Below are the code and all the weights of a small trained network. Each question names an input and a class and asks about switching units off, where a switched-off unit gives its printed mean instead of its output.

import numpy as np


def w(rows, s, z=0):
    codes = np.array(rows[::2]) - 128.0
    scale = np.full(codes.shape[1], s)
    scale[-1] = z or s
    return codes * scale


def f(y):
    return np.maximum(y, 0)


def log_softmax(a):
    a = a - a.max(-1, keepdims=True)
    return a - np.log(np.exp(a).sum(-1, keepdims=True))


def net(x, mask):
    res = np.array(x, float).reshape(1, 5) / 4 @ E
    y = f(res @ A[0][:, :-1].T + A[0][:, -1])
    res = res + np.where(mask, y, B[0][:, -1]) @ B[0][:, :-1]
    return log_softmax(res[-1] @ U[:, :-1].T + U[:, -1])


A, B = {}, {}
E = w([
[2,92,136,127,145,101,159],'x0',
[135,128,251,138,127,121,99],'x1',
[135,61,130,141,30,131,134],'x2',
[128,128,128,127,128,128,128],'x3',
[128,128,128,128,128,128,128],'x4',
],0.0093)
A[0] = w([
[137,55,127,133,26,129,134,137],'N0',
[126,172,129,128,203,125,128,249],'N1',
[113,94,127,125,123,121,131,115],'N2',
[144,143,128,127,127,136,129,158],'N3',
[129,122,142,132,112,124,129,106],'N4',
[132,128,250,132,130,122,109,138],'N5',
[130,119,150,132,105,123,130,99],'N6',
[134,133,132,125,125,128,125,127],'N7',
[139,140,128,126,136,135,127,156],'N8',
[124,128,42,129,127,129,137,253],'N9',
[106,102,134,120,120,123,145,101],'N10',
[127,127,130,128,129,133,127,123],'N11',
[193,142,122,131,122,123,122,232],'N12',
[175,146,124,129,119,133,124,211],'N13',
[75,104,135,132,142,123,147,133],'N14',
[43,93,137,135,148,117,147,136],'N15',
[112,127,130,128,149,121,131,127],'N16',
],0.024,0.0049)
B[0] = w([
[166,59,137,141,3,103,125,248],'N0',
[106,206,120,116,230,137,131,225],'N1',
[68,119,104,155,114,137,118,158],'N2',
[106,131,110,154,127,139,108,154],'N3',
[140,98,124,119,135,171,147,145],'N4',
[113,155,247,124,111,186,75,246],'N5',
[146,84,122,115,138,194,158,154],'N6',
[127,120,143,158,137,125,141,137],'N7',
[104,132,113,150,135,127,110,150],'N8',
[144,115,25,130,149,73,170,223],'N9',
[61,114,97,135,111,150,98,161],'N10',
[128,128,127,127,128,127,128,129],'N11',
[195,169,85,159,122,155,93,210],'N12',
[178,152,103,167,126,146,109,193],'N13',
[96,113,157,79,131,110,161,194],'N14',
[74,92,174,67,143,95,175,230],'N15',
[164,126,157,103,140,106,145,152],'N16',
],0.041,0.016)
U = w([
[165,192,2,183,227,114,134,249],'0',
[224,96,27,211,63,56,132,130],'1',
[136,224,162,203,198,202,46,139],'2',
[217,103,176,194,58,194,71,86],'3',
[84,137,77,64,236,43,232,151],'4',
[67,47,64,107,62,12,196,89],'5',
[59,173,219,52,204,142,135,88],'6',
[62,54,199,88,55,162,127,57],'7',
],0.0038,0.0015)

Each question gives the input, the list of numbers given to net, and the class t.
The units are the neurons (one row each of A and B). Each row of codes is followed by its name. A weight is (code - 128) times the scale printed after its matrix; where a second scale follows, it is the last column's (A, B and U).
mask holds one flag per neuron, in row order. A switched-off neuron (its flag False) gives its mean, the last column of its row in B, instead of its output. The means were averaged over made-up inputs and are rounded, as every weight is.
A unit's drop is (log p(t) with every unit on - log p(t) with that unit switched off) / (log p(t) with every unit on - log p(t) with every unit switched off).
The circuit of an input: a set's keep is (log p(t) with only the set's units on - log p(t) with every unit switched off) / (log p(t) with every unit on - log p(t) with every unit switched off). Starting from the 12 units with the biggest drops (on a tie, the unit counted first), units are removed one at a time, each time the one whose removal leaves the highest keep (on an exact tie, the one counted first), for as long as the keep stays at least 0.8.
units of the circuit, in order: the units of the circuit, biggest drop first
most important unit: the unit with the biggest drop
k most important neurons: the k neurons with the biggest drops, biggest first
drop when u is switched off: that unit's drop, to one decimal
input [7,5,-1,8,2], class 6: units of the circuit, in order => (N0)
input [2,0,-1,-6,3], class 4: units of the circuit, in order => (N5; N0)
input [0,1,2,7,2], class 3: 2 most important neurons => (N15; N9)
input [0,-2,-1,0,-8], class 0: units of the circuit, in order => (N0; N15; N5)
input [2,-1,0,0,0], class 4: units of the circuit, in order => (N0; N5)
input [1,-1,-3,1,3], class 4: 2 most important neurons => (N5; N12)
input [0,2,7,-1,-4], class 3: 2 most important neurons => (N15; N14)
input [0,6,1,-4,4], class 3: 2 most important neurons => (N1; N15)
input [0,4,-5,1,-3], class 2: 2 most important neurons => (N15; N14)
input [1,-7,6,-6,1], class 5: 2 most important neurons => (N12; N13)
input [2,-1,1,-8,1], class 5: 2 most important neurons => (N5; N1)
input [8,0,-7,-6,5], class 4: drop when N5 is switched off => 1.7
input [-1,2,7,-8,-7], class 3: drop when N15 is switched off => 0.2
input [-3,8,1,0,1], class 3: most important unit => N1
input [-1,-8,-6,6,-8], class 0: drop when N10 is switched off => 0.0
